Each row is followed by roughly how far along a hidden order it lies, from 0 to 15. A new part has a new order.
| -17 |  16 |  -1 |  -8 |  -4 |   4 | -22 |  -1 |  -2 |   6 |  10 |   0 |  10 | -46 |   9 |   2 |   4 |  19 |  12 | -17 |  76 |   4 |   5 |  17 |   4 |   1 |  10 |  10 | -50 |  10 | -14 |  12 | -11 | -25 |  -1 |  -4 | -31 |   8 |  -5 |  15 |  24 |  -7 | -33 |   1 | -17 |   1 |
1
|  -8 | -14 |   2 |  -8 |   2 |  15 |   9 | -13 | -11 |   7 |  -4 |  -5 |  23 |  12 |   8 |   1 |  -3 |   3 |   6 |  -8 |  42 |  11 |  19 |   9 |   6 |  11 | -14 |   5 |  21 |  12 |   1 |  -5 |  -6 |  -5 |   1 |  13 |  42 |  -3 | -11 |  23 | -12 |  -6 |  -1 |  17 |   7 |   3 |
8
|  10 |  -7 |  -3 | -11 |  -3 |   7 |   7 |  -8 |  -3 |   2 |  -4 | -21 |   3 |  11 |   5 |   5 |  -6 |   4 |   3 |  -2 |  28 |   4 |   5 |  12 |   3 |   3 | -20 |   4 |   5 |  -3 |  -2 | -12 |  -8 |  11 |   1 |   4 |  20 |  -1 |   8 |  -6 | -11 |   5 |   8 |   4 |  14 |   5 |
2
|   0 |  -6 |   4 |  -6 |  -3 |  19 |  -5 | -31 |  -9 |  14 |   8 |   1 |  46 | -23 |  18 |  -7 |  -3 |   4 |  -7 |  -4 |  48 |  29 |  23 |  10 |   0 |   7 |  -1 |  13 |  -5 |   2 |  -4 |   2 | -10 | -18 |   3 |   8 |   8 |  -6 |  -2 |  21 |   9 | -15 | -14 |   5 | -10 |   4 |
15
|  -2 |   1 |   0 |  -8 |  -3 |   6 |   0 |  -6 |  -7 |   4 |   1 |  -9 |  -2 | -14 |   5 |   3 |  -1 |  12 |   9 |  -9 |  38 |   7 |   8 |  13 |   4 |   2 |  -7 |   8 | -20 |   1 |  -8 |   2 |  -5 |  -4 |  -1 |   0 |   5 |  -1 |   2 |   4 |   3 |   1 | -12 |   6 |   3 |   4 |
1
|   1 | -22 |   2 |  -8 |   4 |   8 |  20 |  -2 | -18 |   5 | -16 | -18 |   4 |  38 |   0 |   6 |  -6 |  13 |  14 | -12 |  43 |  -2 |  18 |  16 |   8 |  10 | -38 |   3 |  15 |   8 |   0 | -15 |  -6 |  16 |   3 |  17 |  50 |  -5 | -12 |   4 | -20 |  12 |  12 |  23 |  18 |   7 |
0
|  -2 |  -4 |  -1 | -11 |  -2 |  11 |   1 | -11 |  -5 |   5 |  -4 |  -7 |  16 | -11 |  10 |   1 |  -2 |  10 |  11 |  -5 |  53 |   5 |  11 |   5 |   3 |   5 | -11 |   6 | -10 |   4 |  -3 |  -3 | -11 |  -4 |   1 |   6 |   7 |  -5 |  -3 |   4 |   1 |   1 |  -5 |   8 |   0 |   5 |
4
|   3 | -21 |   1 |  -8 |   2 |  22 |  12 | -24 | -10 |   5 |   3 |  -6 |  27 |  24 |  12 |  -1 |  -9 |   4 |   4 |  -8 |  19 |  19 |  23 |   7 |  -3 |  10 | -22 |  -1 |  30 |   9 |   5 | -15 | -10 |  -2 |   2 |  16 |  62 |  -9 | -13 |  14 | -13 |   0 |  18 |  17 |  12 |   3 |
13

New part:
| -10 | -31 | -26 | -54 | -52 |  15 |  37 |  32 |  18 |  12 |   0 |   1 |   5 |   0 |  29 |  34 | -11 |  -5 |   6 | -11 | -16 | -36 |  15 |
4
|  -7 | -33 | -15 | -10 |  89 |  34 | -24 | -10 |   2 | -13 | -34 | -13 |  18 |   6 | -16 | -16 |   8 |   7 | -16 |  -2 | -15 | -10 |  -7 |
12
| -10 | -40 |   2 |  39 | -20 |   4 |  19 | -40 |  -7 |  12 |   5 |  -8 |  14 |   4 |   9 |  25 | -13 | -10 |  42 |  24 |  -6 | -80 |   7 |
15
|  -7 | -22 | -25 | -75 | -23 |   9 |   8 |  57 |  16 |  10 |  -2 |   0 |   1 |  -9 |  -7 |  10 |   6 |   1 | -24 |  -9 | -15 | -27 |  -8 |
3
| -11 | -32 | -22 | -75 | -51 |   2 |  10 |  34 |  17 |  16 |   2 |   7 |   8 | -13 |   8 |  27 |  -5 |   0 |   6 |  -7 | -19 | -68 |  -5 |
2
|  -7 | -36 | -12 |  24 |  57 |  17 |  -7 |  12 |   1 |  -9 | -13 |   4 |  18 |   7 |  -6 |  -2 |   2 |   3 | -11 |  -3 |  -1 | -11 | -13 |
12
|  -7 | -39 | -16 |  -1 |  18 |  31 |  36 | -17 |   0 |   7 |   9 |  -6 | -12 |  -2 |  23 |  43 |   1 |  -5 |   0 |   0 |   8 |  14 |   5 |
9
| -12 | -41 | -27 | -29 |  15 |  54 |  35 |  31 |  -7 |  -1 |  -2 |   0 |   0 | -21 | -10 |  19 |  10 |   5 |  -8 | -12 | -11 |   7 |   2 |
8
| -11 | -32 | -23 | -66 | -33 |  17 |  32 |  41 |  19 |  11 |  -2 |  -3 |   5 |  -5 |  13 |  31 |  -4 |  -2 | -16 | -13 | -21 | -43 |   2 |
3
|  -9 | -47 | -10 |  17 |  35 |  18 | -19 |  22 |  -6 | -10 |  -7 |  14 |  12 | -18 |   1 |  28 |   1 |  -1 | -11 |  -3 | -15 | -16 |   9 |
13
|  -8 | -21 |  -7 | -23 | 100 |  26 | -27 | -17 |   1 | -18 | -38 |   1 |  12 | -11 |  -2 |  40 |  -4 |   7 | -13 |  -7 | -45 | -18 |  24 |
14
|  -7 | -22 | -20 | -63 | -48 |  -2 |  25 |  36 |  17 |  14 |   7 |   1 |  -3 |   0 |   5 |   4 |  -2 |  -3 |  -1 | -12 | -13 | -33 |   2 |
3
|  -8 | -31 | -22 | -13 |  64 |  38 |   4 | -39 |   2 |  -3 | -18 | -24 |   3 |   8 |  23 |  39 | -14 |  -3 |  14 |  10 | -15 | -53 |   5 |
10
| -10 | -35 | -13 |  12 |  54 |  24 |  -3 |  -1 |  -3 | -12 | -19 |  15 |  22 |  -7 |   1 |  39 |   2 |  -1 |  -6 |   1 | -18 | -70 |   5 |
13
|  -9 | -15 | -25 | -96 | -28 |  -8 | -42 |   1 |   8 |   9 |  -4 |  18 |  29 |   8 |  -6 |   8 |  -6 |   1 | -24 |   2 | -16 | -20 |  -1 |
0
|  -3 | -20 | -20 | -76 |  -7 |   6 |  34 |  32 |  20 |   5 |  -7 |  -6 |   1 |   4 |   2 |  16 |  -4 |  -3 | -15 |  -9 | -16 | -39 |  13 |
4
| -11 | -30 | -23 | -57 | -26 |  17 |  52 |  45 |  11 |   3 |  -7 |  -4 |   6 |   3 |  15 |  12 | -18 |  -9 | -10 |   3 |   6 |  22 |  12 |
5
|  -1 | -10 | -22 | -65 | -32 | -30 | -36 |  16 |  15 |  14 |  12 |  15 |   5 |  -1 | -27 | -34 |   9 |   3 | -25 |   2 |  -2 |  29 | -13 |
0

Next part:
|  -5 |  -4 |  -8 |  -7 |  12 |  -2 |  20 |   9 | -13 |  12 | -42 |  -7 |  26 | -12 |  10 |   6 |   1 |  -9 |   5 | -26 | -10 |  -3 |  -4 |   0 | -12 |  -2 |   2 | -23 |  10 |  14 |   5 |  18 |   8 |  -1 |  -2 |  -7 |  20 |   8 |  13 |   0 |   0 | -33 |   4 | -16 |  15 |   4 |   9 |  12 | -15 |   9 |   2 |  10 | -14 |   6 | -21 |
0
|  -1 |  -2 |   7 |   2 |  18 |  -2 |   7 |   8 |  -2 |  12 | -13 | -24 |  -7 |  -3 |  13 |   9 |   2 |  31 |  25 | -55 | -13 |  -1 | -12 |  -1 |   9 |   9 | -15 | -19 | -10 |  45 |  16 |  -4 |   6 | -33 |  -1 |  38 |  29 | -30 |   6 |  20 |  -2 | -17 |  -3 |  -8 |  16 |   4 |  11 |  17 | -34 |   8 |   3 |  10 | -15 |   5 | -23 |
12
|  -2 |   8 |  -1 |  -3 |   6 |  -2 |  -4 |  12 | -39 | -10 | -27 |  21 | -29 |  -3 |  24 |  11 |   0 |  21 |  37 |   0 |   5 |  24 | -50 |  21 |  23 |  24 | -11 |   9 |  12 | -48 |  12 |  -3 |   5 |  -7 |   1 |  32 |  -5 |  12 | -12 | -28 |  -4 | -15 |  -7 | -10 |   9 |   8 |   1 | -11 | -17 |   4 |   0 |  16 |  20 |  31 | -45 |
10
| -35 |  -3 |   4 |   9 |  30 |  -1 |   9 |   8 |  15 |  10 |  -7 | -33 |   0 |   0 | -74 |   5 |   1 |  27 |  13 | -13 |  -9 | -14 |   4 | -10 |  -8 | -62 | -34 | -13 | -50 |  65 |  10 | -19 |  -3 | -14 | -19 |  16 |  46 | -61 |  24 |  52 |  -1 | -11 |  -3 |  -8 |  19 |  -6 |  28 |  16 | -29 |  13 | -13 |   8 | -13 | -39 |  41 |
4
|   0 |   1 |   1 |  -1 |  20 |  -7 |  -5 |  10 | -19 | -25 | -26 |   4 | -54 |  -2 |  26 |   8 |   0 |  27 |  42 |  34 |   2 |  -1 | -30 |  51 |  15 |  37 | -31 | -17 |  -1 |  -8 |  10 | -31 |   8 |  -6 |  -2 |  20 |  16 |  -2 |   8 | -16 |  -4 |  -9 |  -5 |  -7 |  25 |   9 |  15 | -16 | -23 |   3 |  -3 |  14 |  -7 |  31 | -11 |
10
|  15 |  -1 | -13 |  -9 |  15 |  -2 |  16 |  26 |   2 |  12 | -16 | -20 | -11 |  -5 |  26 |  13 |   8 |  33 |  37 |  42 |   8 |  -6 | -41 |  -3 |  -1 |   7 |  -3 | -15 |   2 |  31 |  -3 |   3 |  12 |   5 |  13 |  18 |  14 |  26 |  10 | -31 |  -5 | -15 |  -8 | -11 |   0 |   9 |  13 |  13 | -35 |   4 |  -4 |  23 | -13 |   2 | -26 |
15
|  -2 |  -7 |   4 |   1 |  22 |  -2 |   7 | -24 |   4 |  23 | -49 | -19 |  -1 |   2 |  23 |  31 |  -7 |   1 |  26 | -21 | -32 |   0 |  -4 |  -3 |   0 |   7 | -22 | -23 |   1 |  24 |  30 |  -3 |   9 | -20 |  -1 |   1 |  18 | -16 |   9 |   4 |  -2 | -11 |   9 |  -5 |  16 |   2 |   9 |  13 | -15 | -16 |   1 | -19 | -12 |  10 |  -2 |
13
|  -5 | -12 |  22 |  -4 |   6 |   2 |   9 |  -9 |  -9 |  26 |  22 | -12 |  23 |   6 |  29 |   0 |   3 |  14 |  10 | -58 | -23 |   3 |  55 |   2 |  -1 |   9 | -13 | -23 |  -3 |  40 |  12 | -10 |   6 | -29 |   0 |  29 |  13 | -15 |   3 |  22 |   5 | -13 |   3 |   4 |  24 |  -5 |   4 |   8 |  -4 |   2 |  10 |   0 |  -8 |   5 | -24 |
6

Part 4:
|   0 |  17 | -42 |  -8 |   3 |   7 |  10 |  -9 |   2 |  21 | -69 |  10 | -17 |   8 | -12 |  27 |   3 |   6 |   8 |  -8 |   9 |  12 | -36 |  44 | -17 |  39 |  -2 |   0 | -13 |  32 |  28 | -23 |  13 |  -8 |   4 | -13 |  -5 |  13 |  -3 |  25 | -24 |   6 | -22 |  15 |   4 |  -5 |  -8 |  16 | -71 |  26 |   1 |   8 |  -8 |   0 |  -4 | -10 |  -5 |   4 |  27 |  26 |
11
|   0 | -12 | -24 |   4 |   7 |   1 |  -5 |  33 |  28 |  27 |   1 |   0 | -11 |  -2 |  19 |   6 |  19 | -18 |   9 | -12 |  10 |   3 |  -6 | -26 |  -7 |   5 |  -9 |  28 |  11 |  -2 |  16 | -34 | -13 | -22 |  14 |  -6 |  23 | -10 | -25 |  13 |   3 | -15 | -16 | -15 |  -3 |  -2 | -21 |   5 | -17 |  -4 | -17 |  30 |   0 | -11 |  12 |  24 |  35 |  -8 |  -8 | -14 |
3
|   1 | -67 |  66 |  -5 | -17 |  -5 | -29 |  -8 |  24 | -33 |  81 |   4 |  29 |  -6 |   7 | -43 |  -8 |  14 |   7 |   3 |   1 |  -2 |   8 | -15 |   5 | -48 |  20 |  14 |  18 |   5 |   5 |  64 |   1 |  40 | -17 |  -8 | -19 |  36 | -18 | -10 |   8 |   7 |  50 |  -6 | -30 | -12 |  22 |  31 |   1 |  20 |  19 |  12 |  20 |  -5 | -18 |   5 | -11 |  -6 |  43 |   9 |
8
|  -1 | -62 |  44 |  -4 |  -6 |   2 | -19 |   6 |  25 | -43 |  80 |  27 |   1 | -18 |  15 | -48 |   0 | -25 |   6 |  -6 |  -9 |   2 |   2 | -11 |   1 | -63 |  12 |  15 |  -1 |  -2 |   6 |  49 |  13 |   7 | -29 |  -7 | -18 |  34 | -27 | -22 | -13 |   9 |  40 | -17 | -31 |   1 |  32 |  15 |  33 |  21 |  17 |   3 |   3 |  -8 |  -8 |  20 | -24 |  -7 |  10 |  13 |
5
|   1 |  19 |  -6 |   2 |   1 |  16 |  12 | -24 | -65 |  12 | -38 | -12 |  23 |  20 | -32 |   0 | -12 |  15 |  -8 |  17 |   5 |  10 |   9 |  17 |  -9 |  35 | -11 | -29 | -28 | -10 |  -8 |  12 |   0 |  53 |  16 |  12 |  -7 | -29 |  18 |   4 |   7 |   8 |  -4 | -12 |  29 |   7 |  11 | -24 | -10 |  -7 |   4 | -45 |  -9 | -15 |  22 | -48 |   0 |  10 |   0 | -26 |
15
|   4 |  27 | -27 |   6 |  16 |  -6 |  15 |  43 |  36 |   6 |   1 |  -6 |  -8 |  -7 |   4 | -18 |  16 |  -6 |   4 | -20 | -10 |  -4 |  19 |  -3 |   5 | -28 |   0 |  -4 |  29 | -13 |  -2 | -11 | -13 | -35 |  11 | -13 |   6 |   7 |   3 | -17 |  41 | -17 | -20 |  -1 |  -7 |  -5 | -17 |  -3 |  64 | -32 |   6 |  11 |   2 |  -6 |   2 |  41 |  11 |  -4 | -53 |   0 |
0
|  -2 |  27 |   6 |  10 |  -2 |  32 | -10 | -15 | -53 |  12 | -28 |  -3 |  22 |   7 | -24 | -13 |  -7 |   1 |  10 |  20 |  -3 |   6 |   5 | -20 |  -1 |   6 | -12 | -17 | -38 |  -4 |  -6 |  33 |   3 |  34 |   6 |  -3 | -12 | -41 |  30 |  -3 |  -6 |   8 | -12 |  -1 |  38 |  -5 |  20 | -27 |  -7 | -10 |  10 | -32 | -10 |  -1 |   4 | -43 |   2 |   4 |   7 | -17 |
15
|  -4 | -63 |  28 |  -5 |   0 | -10 |  -8 |  -8 |   3 | -42 |  52 |  11 |  -1 |  -7 |  18 | -36 |  -4 | -18 | -17 |  -2 |  -4 |  -4 |  -7 |  -3 |   3 | -31 |   3 |  24 |  -3 |  -6 |  -5 |  29 |  11 |  13 | -21 |  16 |  -5 |   9 | -19 | -20 |   6 |   6 |  43 | -22 | -26 |   9 |  22 |   7 |  35 |  26 |   1 | -14 |  -2 | -11 |  10 |  12 | -16 |  -3 |   4 |  -1 |
5
|   0 | -54 |  34 |  -1 |  -1 | -11 |  -8 |  -2 |   4 | -39 |  59 |  14 | -13 | -17 |  13 | -30 |   1 | -32 |  -8 |  -2 | -10 |  -8 |  -4 | -10 |   4 | -29 |   6 |  19 |   7 |   0 | -12 |  41 |  19 |   1 | -29 |   2 |  -9 |  17 | -18 | -24 | -19 |  10 |  36 | -14 | -24 |   6 |  18 |  15 |  41 |  18 |   4 |  -2 |  -6 |  -1 |  -7 |  17 | -23 |  -4 |  -7 |   2 |
4
|   2 |  46 | -21 |   9 |  -7 |  14 |   6 | -10 | -18 |  26 | -53 |  25 |  -1 |   0 | -23 |  25 |   3 | -21 |  11 |   7 |  -3 |  19 | -21 |  21 | -12 |  42 |  -4 |  -8 | -29 |  16 |  25 |  31 |   6 |  18 |   2 | -10 |  -2 |   4 |   9 |  29 | -49 |  26 | -17 |  18 |  20 |   5 |   7 | -23 | -20 |  -5 |   3 |  13 |  -6 |  -3 |   4 | -26 |  -8 |   5 |  -2 |  34 |
14
